[[132 140 115 130 113 128 116 105 134]
 [122 127 145 148 148 104 122 142 123]
 [122 141 133 120 106 129 135 126 128]]
|
[[122 127 145 148 148 104 122 142 123]]

[[120 129 143]
 [104 135 143]
 [122 128 144]
 [104 135 144]
 [135 133 143]
 [132 130 143]]
|
[[104 135 143]
 [104 135 144]
 [132 130 143]]

[[127 127 129 127 129]
 [131 124 121 128 125]
 [139 119 107 135 119]
 [129 125 121 129 125]
 [122 133 139 126 132]]
|
[[131 124 121 128 125]
 [129 125 121 129 125]]

[[150 141 126 131 143 147 122 124]
 [139 131 131 152 111 144 132 133]
 [128 144 114 132 134 136 121 152]
 [143 117 115 143 115 124 108 133]]
|
[[139 131 131 152 111 144 132 133]
 [143 117 115 143 115 124 108 133]]

[[123 123 134]
 [147 130 127]
 [140 137 120]
 [118 128 122]
 [143 121 120]
 [116 128 141]
 [116 124 140]
 [129 152 142]
 [129 133 134]
 [126 123 117]
 [121 120 131]
 [125 138 146]]
|
[[147 130 127]
 [118 128 122]
 [116 128 141]
 [129 152 142]
 [126 123 117]
 [125 138 146]]

[[156 111]
 [113 149]]
|
[[113 149]]

[[125 134 116 129 146 110 130]
 [116 138 126 128 144 141 126]
 [117 138 122 123 156 117 125]
 [136 130 127 126 132 110 123]
 [124 126 137 121 136 133 124]
 [125 134 120 127 138 124 127]
 [130 125 136 126 123 135 126]]
|
[[116 138 126 128 144 141 126]
 [136 130 127 126 132 110 123]
 [125 134 120 127 138 124 127]]
---
[[124 123 129 135 123 134 126 133 129 126]
 [149 127 133 134 129 136 117 139 140 118]
 [125 135 122 127 128 118 131 118 115 137]
 [138 130 135 144 123 143 119 136 128 120]
 [122 141 133 141 125 135 129 120 107 130]
 [129 127 115 116 131 107 131 121 128 139]]
|
[[123 129 135 123 134 126 133 129 126 124]
 [127 133 134 129 136 117 139 140 118 149]
 [135 122 127 128 118 131 118 115 137 125]
 [130 135 144 123 143 119 136 128 120 138]
 [141 133 141 125 135 129 120 107 130 122]
 [127 115 116 131 107 131 121 128 139 129]]

[[119 130 129 130 119 121 124 141 122 123 119 140 127 141 131]
 [136 112 118 112 135 131 138 136 138 135 136 136 119 136 115]
 [121 115 119 115 120 119 130 152 128 127 120 149 116 151 120]]
|
[[130 129 130 119 121 124 141 122 123 119 140 127 141 131 119]
 [112 118 112 135 131 138 136 138 135 136 136 119 136 115 136]
 [115 119 115 120 119 130 152 128 127 120 149 116 151 120 121]]

[[133 126 123 136 133 138 116 132 130 119 141 132]
 [117 131 133 119 125 115 139 125 133 133 125 119]
 [119 129 127 126 130 122 122 131 144 116 154 119]
 [141 125 123 139 133 146 115 133 121 123 132 139]
 [142 125 122 140 133 147 115 132 120 124 130 140]
 [119 129 127 127 131 123 122 131 144 116 155 119]]
|
[[126 123 136 133 138 116 132 130 119 141 132 133]
 [131 133 119 125 115 139 125 133 133 125 119 117]
 [129 127 126 130 122 122 131 144 116 154 119 119]
 [125 123 139 133 146 115 133 121 123 132 139 141]
 [125 122 140 133 147 115 132 120 124 130 140 142]
 [129 127 127 131 123 122 131 144 116 155 119 119]]

[[132 142 138 138]
 [132 121 107 106]]
|
[[142 138 138 132]
 [121 107 106 132]]

[[141 122 147 123 150]
 [133 128 138 122  98]
 [139 136 103 141 135]
 [135 135 104 134 110]
 [139 115 144 106 137]
 [141 118 147 112 145]
 [138 114 127 101 132]]
|
[[122 147 123 150 141]
 [128 138 122  98 133]
 [136 103 141 135 139]
 [135 104 134 110 135]
 [115 144 106 137 139]
 [118 147 112 145 141]
 [114 127 101 132 138]]

[[127 130 128 119 120 132 118 139 134 121 113 129]
 [113 136 131 111 124 152 101 127 134 122 143 134]
 [122 123 128 132 130 132 124 128 134 128 133 130]
 [115 139 130 112 126 151 104 119 129 124 153 140]
 [120 140 128 113 122 146 107 122 129 121 138 127]
 [123 128 122 130 126 142 118 123 134 122 130 116]
 [130 122 127 128 116 134 125 139 134 125 110 123]]
|
[[130 128 119 120 132 118 139 134 121 113 129 127]
 [136 131 111 124 152 101 127 134 122 143 134 113]
 [123 128 132 130 132 124 128 134 128 133 130 122]
 [139 130 112 126 151 104 119 129 124 153 140 115]
 [140 128 113 122 146 107 122 129 121 138 127 120]
 [128 122 130 126 142 118 123 134 122 130 116 123]
 [122 127 128 116 134 125 139 134 125 110 123 130]]

[[125 138 141]
 [126 123 157]
 [126 108 119]
 [133 107 113]
 [127 138 140]
 [119 125 155]
 [132 147 123]]
|
[[138 141 125]
 [123 157 126]
 [108 119 126]
 [107 113 133]
 [138 140 127]
 [125 155 119]
 [147 123 132]]

[[126 129 128 130 129 127 128 124 129 127 128 126]
 [144 151 143 136 114 115 126 135 150 106 149 125]
 [130 129 130 126 127 131 132 129 130 127 127 128]
 [137 120 121 115 137 144 123 111 124 124 140 127]
 [131 129 126 131 130 124 126 129 129 132 125 130]]
|
[[129 128 130 129 127 128 124 129 127 128 126 126]
 [151 143 136 114 115 126 135 150 106 149 125 144]
 [129 130 126 127 131 132 129 130 127 127 128 130]
 [120 121 115 137 144 123 111 124 124 140 127 137]
 [129 126 131 130 124 126 129 129 132 125 130 131]]
---
[[139 133 118 131 140 116 141 127]
 [126 124 133 125 125 136 122 126]
 [107 107 134 132 106 133 128 132]]
|
[[107 107 134 132 106 133 128 132]
 [126 124 133 125 125 136 122 126]
 [139 133 118 131 140 116 141 127]]

[[150 120 157]
 [142 117 109]
 [120 132 107]]
|
[[120 132 107]
 [142 117 109]
 [150 120 157]]

[[139 116 131 143 147 123 127]
 [138 126 151 152 152 131 123]]
|
[[138 126 151 152 152 131 123]
 [139 116 131 143 147 123 127]]

[[133  99 128 122 128 128 132 117 138 126 128 142 125]
 [115 128 123 128 114 124 130 153 133 131 119 104 125]]
|
[[115 128 123 128 114 124 130 153 133 131 119 104 125]
 [133  99 128 122 128 128 132 117 138 126 128 142 125]]

[[152 147 141 123 109 111 105 110 116 137 125 131 105]
 [104 112 117 144 130 131 131 140 133 104 124 116 143]]
|
[[104 112 117 144 130 131 131 140 133 104 124 116 143]
 [152 147 141 123 109 111 105 110 116 137 125 131 105]]

[[126 142 143 154]
 [116 151 121 131]]
|
[[116 151 121 131]
 [126 142 143 154]]
---
[[123 130 126 128]
 [126 132 130 127]
 [135 131 131 129]
 [124 135 134 124]
 [154 138 145 127]]
|
[[126 132 130]
 [135 131 131]]

[[124 141 142 120]
 [115 144 147 128]
 [115 144 147 128]
 [130 146 150 125]]
|
[[115 144 147]
 [115 144 147]]

[[118 150 126 128 137]
 [113 150 133 126 132]
 [122 150 123 129 141]
 [117 150 127 127 135]]
|
[[113 150 133]
 [122 150 123]]

[[105 126 128 125]
 [141 131 125 123]
 [129 134 125 125]
 [117 127 122 132]]
|
[[141 131 125]
 [129 134 125]]

[[137 125 136 150 112]
 [127 128 121 148 114]
 [128 144 118 133 134]
 [125 135 116 143 119]]
|
[[127 128 121]
 [128 144 118]]

[[116 106 108]
 [132 122 152]
 [111 116 116]
 [128 153 131]
 [122 128 106]]
|
[[132 122 152]
 [111 116 116]]
